Here is a tiny trained network, its code and every weight. The questions are about switching its units off for an input and a target symbol, where a switched-off unit gives its printed mean instead of its output.

import numpy as np


def w(rows, s, z=0):
    codes = np.array(rows[::2]) - 128.0
    scale = np.full(codes.shape[1], s)
    scale[-1] = z or s
    return codes * scale


def norm(h):
    return h / np.sqrt((h * h).mean(-1, keepdims=True) + 1e-5)


def f(y):
    return np.maximum(y, 0)


def softmax(a):
    e = np.exp(a - a.max(-1, keepdims=True))
    return e / e.sum(-1, keepdims=True)


def log_softmax(a):
    a = a - a.max(-1, keepdims=True)
    return a - np.log(np.exp(a).sum(-1, keepdims=True))


def net(x, mask):
    ids = ['βγδεζηλξτφψω'.index(c) for c in x.split()]
    T = len(ids)
    res = E[ids] + P[:T]
    q, k, v = (norm(res) @ M[0].T for M in (Q, K, V))
    z = softmax(np.where(np.tri(T) > 0, q @ k.T / 2**0.5, -1e9)) @ v
    res = res + np.where(mask[0], z, O[0][:, -1]) @ O[0][:, :-1]
    y = f(norm(res) @ A[0][:, :-1].T + A[0][:, -1])
    res = res + np.where(mask[1:9], y, B[0][:, -1]) @ B[0][:, :-1]
    return log_softmax(norm(res)[-1] @ U[:, :-1].T + U[:, -1])


Q, K, V, O, A, B = {}, {}, {}, {}, {}, {}
E = w([
[159,138,147,140],'β',
[113,66,128,120],'γ',
[149,128,143,148],'δ',
[129,105,157,165],'ε',
[112,154,101,9],'ζ',
[142,128,132,150],'η',
[160,134,145,146],'λ',
[165,145,152,139],'ξ',
[119,179,163,149],'τ',
[148,118,141,149],'φ',
[155,127,134,148],'ψ',
[149,81,145,169],'ω',
],0.011)
P = w([
[120,175,2,183],'0',
[166,134,77,148],'1',
[164,75,140,140],'2',
[160,73,169,128],'3',
[158,92,191,123],'4',
[160,90,204,117],'5',
[159,91,212,110],'6',
[168,97,218,108],'7',
],0.0041)
Q[0] = w([
[247,107,164,112],'head 1',
[168,142,64,149],'head 1',
],0.011)
K[0] = w([
[12,240,253,2],'head 1',
[189,142,205,181],'head 1',
],0.0057)
V[0] = w([
[224,160,156,231],'head 1',
[110,83,118,254],'head 1',
],0.0084)
O[0] = w([
[68,255,112,184,254],'head 1',
[122,113,79,209,187],'head 1',
],0.0076,0.0056)
A[0] = w([
[45,142,8,88,8],'neuron 1',
[121,126,115,167,167],'neuron 2',
[83,79,96,133,65],'neuron 3',
[104,150,80,21,235],'neuron 4',
[157,153,87,171,85],'neuron 5',
[114,139,154,138,59],'neuron 6',
[84,139,189,66,82],'neuron 7',
[89,128,47,164,77],'neuron 8',
],0.016,0.0017)
B[0] = w([
[18,31,199,71,176],'neuron 1',
[156,86,105,131,239],'neuron 2',
[85,248,146,131,177],'neuron 3',
[235,169,194,175,167],'neuron 4',
[109,62,108,205,254],'neuron 5',
[160,117,105,158,168],'neuron 6',
[106,129,54,93,169],'neuron 7',
[230,41,105,139,251],'neuron 8',
],0.017,0.0064)
U = w([
[139,12,117,183,201],'β',
[232,199,78,200,153],'γ',
[38,217,174,167,254],'δ',
[119,110,110,71,76],'ε',
[186,146,247,72,184],'ζ',
[97,141,140,129,37],'η',
[105,136,140,129,25],'λ',
[98,144,141,129,49],'ξ',
[93,167,6,67,128],'τ',
[93,142,143,132,31],'φ',
[107,147,138,132,34],'ψ',
[123,106,153,93,56],'ω',
],0.011,0.0062)

Each question gives the input, a string of symbols that net reads in full, and the target symbol t.
The units are the heads (2 rows each of Q, K, V and O) and the neurons (one row each of A and B). Each row of codes is followed by its name. A weight is (code - 128) times the scale printed after its matrix; where a second scale follows, it is the last column's (O, A, B and U).
mask holds one flag per unit, heads first, then neurons. A switched-off unit (its flag False) gives its mean, the last column of its rows in O or B, instead of its output. The means were averaged over made-up inputs and are rounded, as every weight is.
A unit's drop is (log p(t) with every unit on - log p(t) with that unit switched off) / (log p(t) with every unit on - log p(t) with every unit switched off).
The circuit of an input: a set's keep is (log p(t) with only the set's units on - log p(t) with every unit switched off) / (log p(t) with every unit on - log p(t) with every unit switched off). Starting from all 9 units, units are removed one at a time, each time the one whose removal leaves the highest keep (on an exact tie, the one counted first), for as long as the keep stays at least 0.8.
units of the circuit, in order: the units of the circuit, biggest drop first
unit that matters most: the unit with the biggest drop
top k neurons: the k neurons with the biggest drops, biggest first
drop of u: that unit's drop, to one decimal
input λ ζ γ, target ζ: units of the circuit, in order -> [head 1; neuron 5; neuron 4; neuron 8]
input ψ τ γ ζ η λ ξ β, target ζ: top 2 neurons -> [neuron 5; neuron 4]
input ζ γ ζ β δ ξ ζ, target ζ: units of the circuit, in order -> [neuron 4]
input γ λ β τ τ ε ζ, target ζ: units of the circuit, in order -> [neuron 4; neuron 1]
input β γ γ ξ γ γ τ τ, target γ: top 2 neurons -> [neuron 1; neuron 5]
input ζ γ λ γ δ λ, target ζ: top 2 neurons -> [neuron 5; neuron 8]
input ζ φ τ τ δ ξ φ, target τ: units of the circuit, in order -> [neuron 7; head 1; neuron 8; neuron 5]
input γ ξ ξ ξ τ γ, target γ: units of the circuit, in order -> [neuron 3; neuron 5]
input γ ζ ω, target ζ: units of the circuit, in order -> [head 1; neuron 5]
input ξ γ ε γ, target γ: units of the circuit, in order -> [head 1; neuron 3; neuron 1]
input β τ ζ η η τ ψ, target τ: top 3 neurons -> [neuron 7; neuron 8; neuron 5]
input ζ τ γ ξ ξ φ λ, target τ: top 2 neurons -> [neuron 7; neuron 8]
input γ γ γ, target δ: top 3 neurons -> [neuron 3; neuron 8; neuron 5]
input ξ γ τ γ δ λ γ, target δ: unit that matters most -> neuron 3
input ε δ ζ ψ, target ζ: drop of head 1 -> 1.1
input ζ ξ φ ψ ξ β δ, target ζ: drop of neuron 8 -> 0.2
input τ ξ ζ λ λ λ φ φ, target ζ: drop of neuron 5 -> 0.5
input ξ ξ γ ζ φ τ, target τ: drop of neuron 7 -> 1.1
